Below is a small trained network, with its code and all its weights. Each question gives an input and a target symbol and asks what happens when units are switched off, that is, made to give their printed mean instead of their output.

import numpy as np


def w(rows, s, z=0):
    codes = np.array(rows[::2]) - 128.0
    scale = np.full(codes.shape[1], s)
    scale[-1] = z or s
    return codes * scale


def f(y):
    return np.maximum(y, 0)


def softmax(a):
    e = np.exp(a - a.max(-1, keepdims=True))
    return e / e.sum(-1, keepdims=True)


def log_softmax(a):
    a = a - a.max(-1, keepdims=True)
    return a - np.log(np.exp(a).sum(-1, keepdims=True))


def net(x, mask):
    ids = ['ΓΛΩζητ'.index(c) for c in x.split()]
    T = len(ids)
    res = E[ids] + P[:T]
    u = 0
    for l in range(2):
        r = res
        for j in range(2):
            rows = slice(3 * j, 3 * j + 3)
            q, k, v = (r @ M[l][rows].T for M in (Q, K, V))
            z = softmax(np.where(np.tri(T) > 0, q @ k.T / 3**0.5, -1e9)) @ v
            o = O[l][rows]
            res = res + np.where(mask[u + j], z, o[:, -1]) @ o[:, :-1]
        u += 2
        y = f(res @ A[l][:, :-1].T + A[l][:, -1])
        res = res + np.where(mask[u : u + 12], y, B[l][:, -1]) @ B[l][:, :-1]
        u += 12
    return log_softmax(res[-1] @ U[:, :-1].T + U[:, -1])


Q, K, V, O, A, B = {}, {}, {}, {}, {}, {}
E = w([
[106,107,160],'Γ',
[94,222,181],'Λ',
[174,253,94],'Ω',
[92,132,190],'ζ',
[136,141,90],'η',
[149,51,131],'τ',
],0.016)
P = w([
[123,146,254],'0',
[242,133,118],'1',
[211,123,118],'2',
[181,120,104],'3',
[149,125,91],'4',
[105,134,85],'5',
[88,141,85],'6',
[87,148,70],'7',
[71,155,65],'8',
[68,155,53],'9',
[58,167,45],'10',
[17,142,109],'11',
],0.0082)
Q[0] = w([
[75,64,179],'0.h1',
[202,183,247],'0.h1',
[144,152,132],'0.h1',
[117,170,77],'0.h2',
[94,112,183],'0.h2',
[190,116,86],'0.h2',
],0.011)
K[0] = w([
[162,52,149],'0.h1',
[8,255,157],'0.h1',
[57,64,213],'0.h1',
[129,70,228],'0.h2',
[38,125,7],'0.h2',
[170,30,238],'0.h2',
],0.0083)
V[0] = w([
[159,114,184],'0.h1',
[55,216,138],'0.h1',
[41,172,142],'0.h1',
[162,65,119],'0.h2',
[167,94,115],'0.h2',
[161,245,185],'0.h2',
],0.011)
O[0] = w([
[86,158,73,159],'0.h1',
[161,70,94,177],'0.h1',
[175,55,114,150],'0.h1',
[82,158,186,81],'0.h2',
[253,155,148,99],'0.h2',
[195,183,101,254],'0.h2',
],0.0054,0.0067)
A[0] = w([
[97,194,53,254],'0.n1',
[107,96,154,197],'0.n2',
[129,127,129,103],'0.n3',
[99,113,137,108],'0.n4',
[170,98,153,78],'0.n5',
[72,70,143,244],'0.n6',
[123,247,145,125],'0.n7',
[109,175,169,146],'0.n8',
[117,144,144,47],'0.n9',
[124,181,84,120],'0.n10',
[139,142,72,92],'0.n11',
[145,106,87,13],'0.n12',
],0.012,0.0032)
B[0] = w([
[60,168,178,255],'0.n1',
[182,239,188,148],'0.n2',
[73,157,110,128],'0.n3',
[71,120,148,135],'0.n4',
[170,144,38,133],'0.n5',
[38,197,183,166],'0.n6',
[195,32,234,214],'0.n7',
[139,2,73,156],'0.n8',
[108,90,153,128],'0.n9',
[62,113,141,191],'0.n10',
[140,206,88,167],'0.n11',
[143,94,27,133],'0.n12',
],0.0069,0.0088)
Q[1] = w([
[59,147,174],'1.h1',
[146,89,138],'1.h1',
[162,98,23],'1.h1',
[185,83,203],'1.h2',
[112,71,101],'1.h2',
[85,7,128],'1.h2',
],0.014)
K[1] = w([
[209,109,96],'1.h1',
[84,169,109],'1.h1',
[126,167,141],'1.h1',
[2,225,80],'1.h2',
[126,161,178],'1.h2',
[109,128,226],'1.h2',
],0.014)
V[1] = w([
[62,49,186],'1.h1',
[159,150,8],'1.h1',
[167,84,28],'1.h1',
[138,208,139],'1.h2',
[144,105,142],'1.h2',
[91,146,42],'1.h2',
],0.011)
O[1] = w([
[147,228,227,57],'1.h1',
[79,130,25,46],'1.h1',
[220,186,6,55],'1.h1',
[42,129,181,203],'1.h2',
[152,142,159,146],'1.h2',
[75,191,2,4],'1.h2',
],0.0072,0.0043)
A[1] = w([
[115,6,83,229],'1.n1',
[74,127,93,222],'1.n2',
[215,140,123,154],'1.n3',
[120,95,159,3],'1.n4',
[116,119,119,82],'1.n5',
[129,189,171,214],'1.n6',
[149,152,191,213],'1.n7',
[132,130,151,29],'1.n8',
[140,227,142,57],'1.n9',
[133,119,85,176],'1.n10',
[134,160,151,199],'1.n11',
[119,164,81,84],'1.n12',
],0.017,0.0075)
B[1] = w([
[127,151,184,162],'1.n1',
[157,179,80,175],'1.n2',
[139,85,143,143],'1.n3',
[182,198,172,155],'1.n4',
[62,107,131,130],'1.n5',
[102,94,56,223],'1.n6',
[127,92,103,254],'1.n7',
[178,236,125,142],'1.n8',
[128,128,255,139],'1.n9',
[228,125,189,146],'1.n10',
[83,85,128,185],'1.n11',
[142,57,149,145],'1.n12',
],0.009,0.019)
U = w([
[62,46,64,112],'Γ',
[179,122,113,4],'Λ',
[114,214,193,104],'Ω',
[50,121,52,141],'ζ',
[106,1,49,239],'η',
[135,76,226,133],'τ',
],0.0086,0.0042)

Each question gives the input, a string of symbols that net reads in full, and the target symbol t.
The units are the heads (3 rows each of Q, K, V and O) and the neurons (one row each of A and B). Each row of codes is followed by its name. A weight is (code - 128) times the scale printed after its matrix; where a second scale follows, it is the last column's (O, A, B and U).
mask holds one flag per unit, layer by layer, with each layer's heads first. A switched-off unit (its flag False) gives its mean, the last column of its rows in O or B, instead of its output. The means were averaged over made-up inputs and are rounded, as every weight is.
A unit's drop is (log p(t) with every unit on - log p(t) with that unit switched off) / (log p(t) with every unit on - log p(t) with every unit switched off).
The circuit of an input: a set's keep is (log p(t) with only the set's units on - log p(t) with every unit switched off) / (log p(t) with every unit on - log p(t) with every unit switched off). Starting from the 12 units with the biggest drops (on a tie, the unit counted first), units are removed one at a time, each time the one whose removal leaves the highest keep (on an exact tie, the one counted first), for as long as the keep stays at least 0.8.
units of the circuit, in order: the units of the circuit, biggest drop first
unit that matters most: the unit with the biggest drop
top k neurons: the k neurons with the biggest drops, biggest first
k most important neurons of layer l: the k neurons of layer l with the biggest drops, biggest first
which heads matter: for each layer, one digit per head in row order, 1 if its drop is at least 0.15 and else 0, layers parted by /
input Γ ζ τ Λ η η Λ Γ τ Ω, target τ: units of the circuit, in order => (1.n9)
input Ω Ω τ η, target Ω: 2 most important neurons of layer 0 => (0.n5 0.n11)
input Ω η τ Γ ζ, target Ω: which heads matter => 00 / 11
input ζ τ ζ η Ω τ η Γ η τ, target ζ: which heads matter => 11 / 00
input η Λ τ τ τ Ω, target η: which heads matter => 01 / 00
input τ τ Γ η Γ η Ω τ τ Γ η, target τ: top 2 neurons => (1.n4 0.n8)
input ζ Λ η ζ ζ ζ Γ Γ, target ζ: which heads matter => 11 / 10
input Γ Λ ζ τ, target τ: which heads matter => 00 / 01
input Λ τ ζ τ ζ η τ ζ, target Λ: 2 most important neurons of layer 1 => (1.n10 1.n6)
input ζ Γ ζ Ω Ω ζ Γ Γ Γ Γ ζ, target ζ: 2 most important neurons of layer 0 => (0.n7 0.n6)
input Ω Γ ζ ζ η Γ Λ ζ, target Ω: which heads matter => 11 / 10
input Λ η ζ Λ Λ, target Λ: top 3 neurons => (1.n10 1.n6 1.n2)
input Γ ζ Ω, target τ: which heads matter => 00 / 10
input τ τ τ τ Ω η ζ η Ω Λ, target τ: units of the circuit, in order => (0.n7)
input Λ η Γ Ω, target Λ: top 2 neurons => (1.n10 0.n1)
input τ Λ Ω η Γ η Λ τ η Γ Γ, target τ: top 2 neurons => (0.n7 1.n4)
input Λ η Γ Γ ζ Ω, target Λ: 3 most important neurons of layer 0 => (0.n1 0.n10 0.n12)
input η η ζ η η Λ ζ Γ Λ η Λ, target η: which heads matter => 10 / 00
input Γ η η η Γ ζ Γ Λ η Γ, target ζ: top 3 neurons => (0.n7 0.n6 1.n2)
input Λ Γ Λ η η τ η τ, target Λ: unit that matters most => 0.h1
input ζ ζ τ Λ ζ ζ Γ η Ω ζ Γ ζ, target ζ: which heads matter => 00 / 10
input Ω Ω Ω τ Λ Λ η Λ Λ Γ, target Ω: which heads matter => 11 / 10
input Λ η Λ Λ, target Λ: top 4 neurons => (1.n10 1.n6 1.n2 1.n7)
input Ω Γ Ω, target η: top 2 neurons => (0.n7 0.n1)
input τ Ω η η η Ω Γ τ τ Γ Γ, target τ: 3 most important neurons of layer 0 => (0.n7 0.n8 0.n6)
input η η η η ζ Γ η Γ η, target ζ: top 2 neurons => (0.n7 0.n6)
input Ω η Ω Ω ζ τ Γ Γ τ τ τ, target Ω: 2 most important neurons of layer 1 => (1.n1 1.n6)
